Here is a tiny trained network, its code and every weight. The questions are about switching its units off for an input and a target symbol, where a switched-off unit gives its printed mean instead of its output.

import numpy as np


def w(rows, s, z=0):
    codes = np.array(rows[::2]) - 128.0
    scale = np.full(codes.shape[1], s)
    scale[-1] = z or s
    return codes * scale


def f(y):
    return y / 2 * (1 + np.tanh(0.7978845608 * (y + 0.044715 * y**3)))


def softmax(a):
    e = np.exp(a - a.max(-1, keepdims=True))
    return e / e.sum(-1, keepdims=True)


def log_softmax(a):
    a = a - a.max(-1, keepdims=True)
    return a - np.log(np.exp(a).sum(-1, keepdims=True))


def net(x, mask):
    ids = ['ΓΔΘΠΨαεξτω'.index(c) for c in x.split()]
    T = len(ids)
    res = E[ids] + P[:T]
    r = res
    for j in range(2):
        rows = slice(3 * j, 3 * j + 3)
        q, k, v = (r @ M[0][rows].T for M in (Q, K, V))
        z = softmax(np.where(np.tri(T) > 0, q @ k.T / 3**0.5, -1e9)) @ v
        o = O[0][rows]
        res = res + np.where(mask[j], z, o[:, -1]) @ o[:, :-1]
    y = f(res @ A[0][:, :-1].T + A[0][:, -1])
    res = res + np.where(mask[2:6], y, B[0][:, -1]) @ B[0][:, :-1]
    return log_softmax(res[-1] @ U[:, :-1].T + U[:, -1])


Q, K, V, O, A, B = {}, {}, {}, {}, {}, {}
E = w([
[181,207,209,125,139,144],'Γ',
[206,179,194,136,7,128],'Δ',
[138,61,126,202,107,157],'Θ',
[253,114,139,185,81,139],'Π',
[199,109,207,164,250,82],'Ψ',
[115,125,108,122,125,209],'α',
[149,91,175,138,201,210],'ε',
[172,174,115,51,73,115],'ξ',
[212,101,113,97,156,139],'τ',
[168,22,222,153,96,131],'ω',
],0.017)
P = w([
[132,121,46,245,90,109],'0',
[147,114,160,133,114,142],'1',
[149,117,152,113,89,140],'2',
[135,115,171,104,122,155],'3',
[136,131,169,111,122,160],'4',
[128,116,171,116,131,152],'5',
[124,123,167,117,125,164],'6',
[128,132,167,136,122,160],'7',
[130,151,162,135,109,156],'8',
[134,137,162,140,98,162],'9',
[136,145,163,151,98,169],'10',
],0.012)
Q[0] = w([
[139,124,105,134,211,118],'H0',
[173,136,250,37,97,171],'H0',
[106,134,153,241,198,85],'H0',
[146,95,151,85,124,110],'H1',
[218,144,235,99,95,247],'H1',
[60,188,147,116,166,58],'H1',
],0.016)
K[0] = w([
[109,129,182,121,162,147],'H0',
[103,154,93,202,123,74],'H0',
[137,123,160,55,192,137],'H0',
[125,118,127,146,115,116],'H1',
[108,145,6,173,120,104],'H1',
[115,111,161,103,103,157],'H1',
],0.024)
V[0] = w([
[125,163,65,218,160,143],'H0',
[70,131,167,89,135,203],'H0',
[150,67,146,142,83,42],'H0',
[17,163,58,168,128,40],'H1',
[77,149,205,175,96,224],'H1',
[195,147,92,89,37,247],'H1',
],0.012)
O[0] = w([
[146,109,122,81,136,98,224],'H0',
[169,150,130,146,145,189,1],'H0',
[99,118,101,171,109,80,220],'H0',
[102,53,190,156,161,165,135],'H1',
[61,122,147,130,152,104,119],'H1',
[79,138,10,151,171,116,220],'H1',
],0.013,0.0086)
A[0] = w([
[81,184,111,53,92,27,91],'N0',
[220,66,68,51,151,86,133],'N1',
[79,211,116,8,122,98,3],'N2',
[55,117,49,148,254,87,191],'N3',
],0.0084,0.0063)
B[0] = w([
[43,126,96,145,180,93,179],'N0',
[135,161,20,185,242,156,188],'N1',
[207,147,57,125,254,221,137],'N2',
[207,108,205,71,63,158,254],'N3',
],0.0099,0.02)
U = w([
[132,103,141,118,147,210,142],'Γ',
[211,170,203,174,174,102,25],'Δ',
[82,26,172,191,194,136,37],'Θ',
[151,149,125,254,140,172,148],'Π',
[94,191,144,138,106,101,144],'Ψ',
[117,143,148,129,163,158,253],'α',
[144,62,111,216,80,203,94],'ε',
[104,199,173,121,162,142,135],'ξ',
[174,98,124,114,153,91,193],'τ',
[102,118,103,26,87,168,67],'ω',
],0.0064,0.0054)

Each question gives the input, a string of symbols that net reads in full, and the target symbol t.
The units are the heads (3 rows each of Q, K, V and O) and the neurons (one row each of A and B). Each row of codes is followed by its name. A weight is (code - 128) times the scale printed after its matrix; where a second scale follows, it is the last column's (O, A, B and U).
mask holds one flag per unit, heads first, then neurons. A switched-off unit (its flag False) gives its mean, the last column of its rows in O or B, instead of its output. The means were averaged over made-up inputs and are rounded, as every weight is.
A unit's drop is (log p(t) with every unit on - log p(t) with that unit switched off) / (log p(t) with every unit on - log p(t) with every unit switched off).
The circuit of an input: a set's keep is (log p(t) with only the set's units on - log p(t) with every unit switched off) / (log p(t) with every unit on - log p(t) with every unit switched off). Starting from all 6 units, units are removed one at a time, each time the one whose removal leaves the highest keep (on an exact tie, the one counted first), for as long as the keep stays at least 0.8.
circuit, biggest first: the units of the circuit, biggest drop first
k most important neurons: the k neurons with the biggest drops, biggest first
heads that matter: for each layer, one digit per head in row order, 1 if its drop is at least 0.15 and else 0, layers parted by /
drop when u is switched off: that unit's drop, to one decimal
input Ψ Θ Γ, target Δ: circuit, biggest first	(H1)
input Ψ ω ξ ε ω Θ τ Ψ ε ε ω, target Δ: heads that matter	01
input ω Θ Θ Θ Ψ τ τ Θ Θ Γ, target Ψ: 2 most important neurons	(N0 N1)
input Θ Θ ω α Θ Δ, target Θ: heads that matter	11
input τ Θ ω Θ ω τ Θ τ, target Π: 2 most important neurons	(N1 N3)
input ξ Δ Ψ Θ Θ Θ Θ Θ, target ε: circuit, biggest first	(H1 H0 N0 N1)
input Ψ ε Γ Ψ ε, target Δ: heads that matter	01
input Θ Θ Θ Π τ Π, target Θ: circuit, biggest first	(H1 N3)
input ξ ε τ ω ξ Γ Θ, target ε: circuit, biggest first	(H1 H0 N1)
input Π Θ ε Θ Ψ Θ Π Θ Θ α, target τ: heads that matter	11
input Ψ Θ τ Ψ Θ Δ Θ Θ τ, target Δ: heads that matter	01
input Γ Θ α τ α Δ Ψ Θ α ξ, target α: 3 most important neurons	(N2 N0 N3)
input Π Θ ε, target τ: 2 most important neurons	(N3 N1)
input ω Θ Ψ Θ Θ Ψ ε Θ ω, target Ψ: most important neuron	(N1)
input Ψ Θ Θ α Δ Θ Θ Θ, target Δ: drop when H0 is switched off	0.1
input τ ω Θ Ψ ω Θ Δ Θ ξ Π, target Π: drop when H1 is switched off	0.6
input ω α Θ Γ Π, target Ψ: drop when N1 is switched off	0.1
